Below is a small trained network, with its code and all its weights. Each question gives an input and a class and asks what happens when units are switched off, that is, made to give their printed mean instead of their output.

import numpy as np


def w(rows, s, z=0):
    codes = np.array(rows[::2]) - 128.0
    scale = np.full(codes.shape[1], s)
    scale[-1] = z or s
    return codes * scale


def f(y):
    return np.maximum(y, 0)


def log_softmax(a):
    a = a - a.max(-1, keepdims=True)
    return a - np.log(np.exp(a).sum(-1, keepdims=True))


def net(x, mask):
    res = np.array(x, float).reshape(1, 2) / 4 @ E
    y = f(res @ A[0][:, :-1].T + A[0][:, -1])
    res = res + np.where(mask, y, B[0][:, -1]) @ B[0][:, :-1]
    return log_softmax(res[-1] @ U[:, :-1].T + U[:, -1])


A, B = {}, {}
E = w([
[166,69,6],'x0',
[157,1,179],'x1',
],0.0084)
A[0] = w([
[122,5,139,53],'neuron 1',
[153,110,83,120],'neuron 2',
[127,74,17,64],'neuron 3',
[78,149,80,76],'neuron 4',
[100,135,202,67],'neuron 5',
[121,188,47,61],'neuron 6',
[112,111,110,255],'neuron 7',
],0.021,0.0084)
B[0] = w([
[143,255,106,251],'neuron 1',
[106,105,151,184],'neuron 2',
[36,100,157,236],'neuron 3',
[128,163,75,163],'neuron 4',
[53,126,127,204],'neuron 5',
[145,220,144,201],'neuron 6',
[233,8,114,221],'neuron 7',
],0.033,0.011)
U = w([
[9,103,161,171],'0',
[159,205,106,3],'1',
[206,49,119,220],'2',
],0.013,0.0061)

Each question gives the input, the list of numbers given to net, and the class t.
The units are the neurons (one row each of A and B). Each row of codes is followed by its name. A weight is (code - 128) times the scale printed after its matrix; where a second scale follows, it is the last column's (A, B and U).
mask holds one flag per neuron, in row order. A switched-off neuron (its flag False) gives its mean, the last column of its row in B, instead of its output. The means were averaged over made-up inputs and are rounded, as every weight is.
A unit's drop is (log p(t) with every unit on - log p(t) with that unit switched off) / (log p(t) with every unit on - log p(t) with every unit switched off).
The circuit of an input: a set's keep is (log p(t) with only the set's units on - log p(t) with every unit switched off) / (log p(t) with every unit on - log p(t) with every unit switched off). Starting from all 7 units, units are removed one at a time, each time the one whose removal leaves the highest keep (on an exact tie, the one counted first), for as long as the keep stays at least 0.8.
units of the circuit, in order: the units of the circuit, biggest drop first
top k neurons: the k neurons with the biggest drops, biggest first
drop when u is switched off: that unit's drop, to one decimal
input [7,-2], class 0: units of the circuit, in order	(neuron 3)
input [-5,6], class 1: top 3 neurons	(neuron 3; neuron 1; neuron 2)
input [-6,7], class 1: top 3 neurons	(neuron 1; neuron 3; neuron 2)
input [7,-6], class 0: top 2 neurons	(neuron 3; neuron 1)
input [3,-3], class 2: units of the circuit, in order	(neuron 1; neuron 5)
input [-2,-3], class 2: units of the circuit, in order	(neuron 1; neuron 3)
input [6,7], class 1: top 3 neurons	(neuron 1; neuron 5; neuron 7)
input [-2,2], class 2: units of the circuit, in order	(neuron 3; neuron 1)
input [-7,-7], class 0: top 2 neurons	(neuron 1; neuron 5)
input [-2,1], class 2: units of the circuit, in order	(neuron 3; neuron 1)
input [3,-2], class 2: units of the circuit, in order	(neuron 1; neuron 5)
input [3,2], class 2: top 2 neurons	(neuron 7; neuron 5)
input [5,-5], class 0: top 3 neurons	(neuron 3; neuron 1; neuron 2)
input [8,-1], class 0: top neuron	(neuron 3)
input [-7,-6], class 0: top 2 neurons	(neuron 1; neuron 5)
input [2,-2], class 2: drop when neuron 1 is switched off	0.7
input [8,-3], class 0: drop when neuron 3 is switched off	3.7
input [7,0], class 0: drop when neuron 3 is switched off	6.4
